Here is a tiny trained network, its code and every weight. The questions are about switching its units off for an input and a class, where a switched-off unit gives its printed mean instead of its output.

import numpy as np


def w(rows, s, z=0):
    codes = np.array(rows[::2]) - 128.0
    scale = np.full(codes.shape[1], s)
    scale[-1] = z or s
    return codes * scale


def f(y):
    return np.maximum(y, 0)


def log_softmax(a):
    a = a - a.max(-1, keepdims=True)
    return a - np.log(np.exp(a).sum(-1, keepdims=True))


def net(x, mask):
    res = np.array(x, float).reshape(1, 4) / 4 @ E
    y = f(res @ A[0][:, :-1].T + A[0][:, -1])
    res = res + np.where(mask, y, B[0][:, -1]) @ B[0][:, :-1]
    return log_softmax(res[-1] @ U[:, :-1].T + U[:, -1])


A, B = {}, {}
E = w([
[173,9,188,57,82,155,113,143,153,163,119,101],'x0',
[96,160,142,154,169,159,186,156,221,201,114,184],'x1',
[69,150,129,44,19,157,68,94,148,166,68,197],'x2',
[109,114,229,106,98,62,137,254,146,153,172,193],'x3',
],0.0082)
A[0] = w([
[107,75,198,90,79,96,129,193,207,200,137,183,221],'N0',
[251,58,123,126,120,110,105,94,34,41,146,10,197],'N1',
[242,73,98,110,130,111,87,87,52,73,139,53,161],'N2',
[87,234,102,253,176,59,164,162,68,74,172,149,243],'N3',
[115,81,237,18,17,104,73,175,144,159,111,164,103],'N4',
[201,76,93,143,142,210,128,86,153,132,109,45,109],'N5',
[174,83,118,211,251,194,229,171,196,165,149,109,172],'N6',
[83,195,54,139,103,165,125,53,99,128,61,135,254],'N7',
[86,160,115,69,45,144,66,85,122,131,45,179,115],'N8',
[109,142,32,53,47,205,39,28,115,127,46,115,72],'N9',
],0.0062,0.0038)
B[0] = w([
[194,88,136,98,82,137,151,156,135,172,137,129,219],'N0',
[221,156,177,181,130,62,114,254,81,95,64,103,255],'N1',
[165,135,169,156,144,94,129,184,121,104,91,102,226],'N2',
[147,201,121,194,150,89,54,136,151,75,135,109,240],'N3',
[201,57,106,101,88,177,169,170,94,185,189,121,218],'N4',
[140,156,111,165,168,102,141,106,101,96,106,69,192],'N5',
[170,150,168,100,130,119,84,77,183,153,136,77,232],'N6',
[111,157,118,133,152,143,91,66,180,103,149,111,221],'N7',
[103,116,164,94,109,144,73,107,183,135,158,130,198],'N8',
[123,131,219,85,109,98,93,134,165,137,108,141,220],'N9',
],0.01,0.011)
U = w([
[115,113,94,104,173,196,184,53,120,154,72,94,64],'0',
[126,137,108,158,140,117,230,145,128,172,101,166,5],'1',
[88,169,2,172,160,145,109,64,133,100,168,115,172],'2',
[155,51,103,95,89,171,201,181,50,168,156,141,98],'3',
[153,115,182,90,113,131,112,118,179,162,145,118,173],'4',
[11,138,150,84,111,130,107,99,140,114,127,155,82],'5',
[158,169,149,187,149,60,116,182,101,92,92,113,168],'6',
],0.0092,0.0024)

Each question gives the input, the list of numbers given to net, and the class t.
The units are the neurons (one row each of A and B). Each row of codes is followed by its name. A weight is (code - 128) times the scale printed after its matrix; where a second scale follows, it is the last column's (A, B and U).
mask holds one flag per neuron, in row order. A switched-off neuron (its flag False) gives its mean, the last column of its row in B, instead of its output. The means were averaged over made-up inputs and are rounded, as every weight is.
A unit's drop is (log p(t) with every unit on - log p(t) with that unit switched off) / (log p(t) with every unit on - log p(t) with every unit switched off).
The circuit of an input: a set's keep is (log p(t) with only the set's units on - log p(t) with every unit switched off) / (log p(t) with every unit on - log p(t) with every unit switched off). Starting from all 10 units, units are removed one at a time, each time the one whose removal leaves the highest keep (on an exact tie, the one counted first), for as long as the keep stays at least 0.8.
units of the circuit, in order: the units of the circuit, biggest drop first
most important unit: the unit with the biggest drop
k most important neurons: the k neurons with the biggest drops, biggest first
drop when u is switched off: that unit's drop, to one decimal
input [-5,-7,5,0], class 5: most important unit : N8
input [3,7,5,-7], class 5: 2 most important neurons : [N1 N4]
input [4,-1,6,1], class 3: 3 most important neurons : [N4 N6 N3]
input [-8,4,6,4], class 2: 2 most important neurons : [N1 N9]
input [-8,3,2,3], class 2: 3 most important neurons : [N1 N2 N9]
input [-4,-4,8,4], class 4: 2 most important neurons : [N8 N4]
input [2,6,-2,-2], class 4: 2 most important neurons : [N6 N1]
input [-6,-6,7,3], class 4: 2 most important neurons : [N4 N9]
input [1,8,-5,-1], class 4: 3 most important neurons : [N6 N1 N2]
input [3,-4,0,2], class 3: 2 most important neurons : [N3 N4]
input [5,7,3,-1], class 3: drop when N4 is switched off : 0.2
input [5,3,2,-1], class 3: drop when N3 is switched off : 0.1
input [7,-5,3,-8], class 6: drop when N1 is switched off : 0.4
input [-6,8,4,-8], class 2: units of the circuit, in order : [N7]
input [-4,-5,7,-2], class 5: drop when N0 is switched off : 0.1
